[[-1.54 -0.55 -1.95  5.18 -0.20]
 [ 0.83  2.41  2.74 -3.95  2.28]
 [-1.75  3.50  1.08  1.22  0.15]
 [-1.49 -2.56  0.18  3.20 -1.68]]
->
[-0.20 -3.95  1.08 -2.56]

[[-5.03 -3.80 -0.86  0.40]
 [-2.95 -0.20  2.59 -1.64]
 [-3.21  0.29  2.17 -1.06]
 [-0.92  3.07 -1.48 -0.05]]
->
[ 0.40  2.59  0.29 -0.92]

[[ 1.51  0.71  2.37 -4.51]
 [ 1.37 -0.44  2.39 -4.39]]
->
[-4.51  2.39]

[[-1.01  2.03]
 [-0.07 -5.22]]
->
[ 2.03 -0.07]

[[ 3.72 -1.17 -1.38 -4.36]
 [ 0.30 -0.20 -1.04 -0.74]
 [-0.49 -0.62  0.10  0.27]
 [ 2.12 -1.65  0.17 -0.81]
 [ 4.45 -5.84  3.12  2.28]]
->
[-4.36 -1.04 -0.62  2.12]

[[ 1.29 -1.20  2.22 -1.20]
 [-1.62  1.88 -4.72  1.88]
 [ 0.79 -2.70  0.29 -2.70]
 [ 1.41 -4.76 -1.37 -4.76]
 [-1.85  3.65 -2.77  3.65]]
->
[-1.20 -4.72 -2.70  1.41]

[[ 0.04 -0.62  1.97  0.00  2.04]
 [ 0.17  0.00 -1.39 -2.38 -2.12]
 [ 1.35  0.84  0.00  0.38 -1.56]
 [ 0.23 -1.72  4.31 -2.22  3.73]]
->
[ 2.04 -2.38  0.00 -1.72]

[[-0.66 -4.55  0.22  4.80  2.12]
 [-1.59 -1.08  0.90  3.34  4.45]
 [ 0.69  0.33 -4.88 -1.45  2.67]
 [ 4.25 -3.63 -1.03  1.58  1.38]]
->
[ 2.12  3.34 -4.88 -3.63]

[[-5.26  4.85  5.71 -4.07  2.62]
 [ 1.45  1.58  4.92  1.32  0.29]]
->
[2.62 1.32]
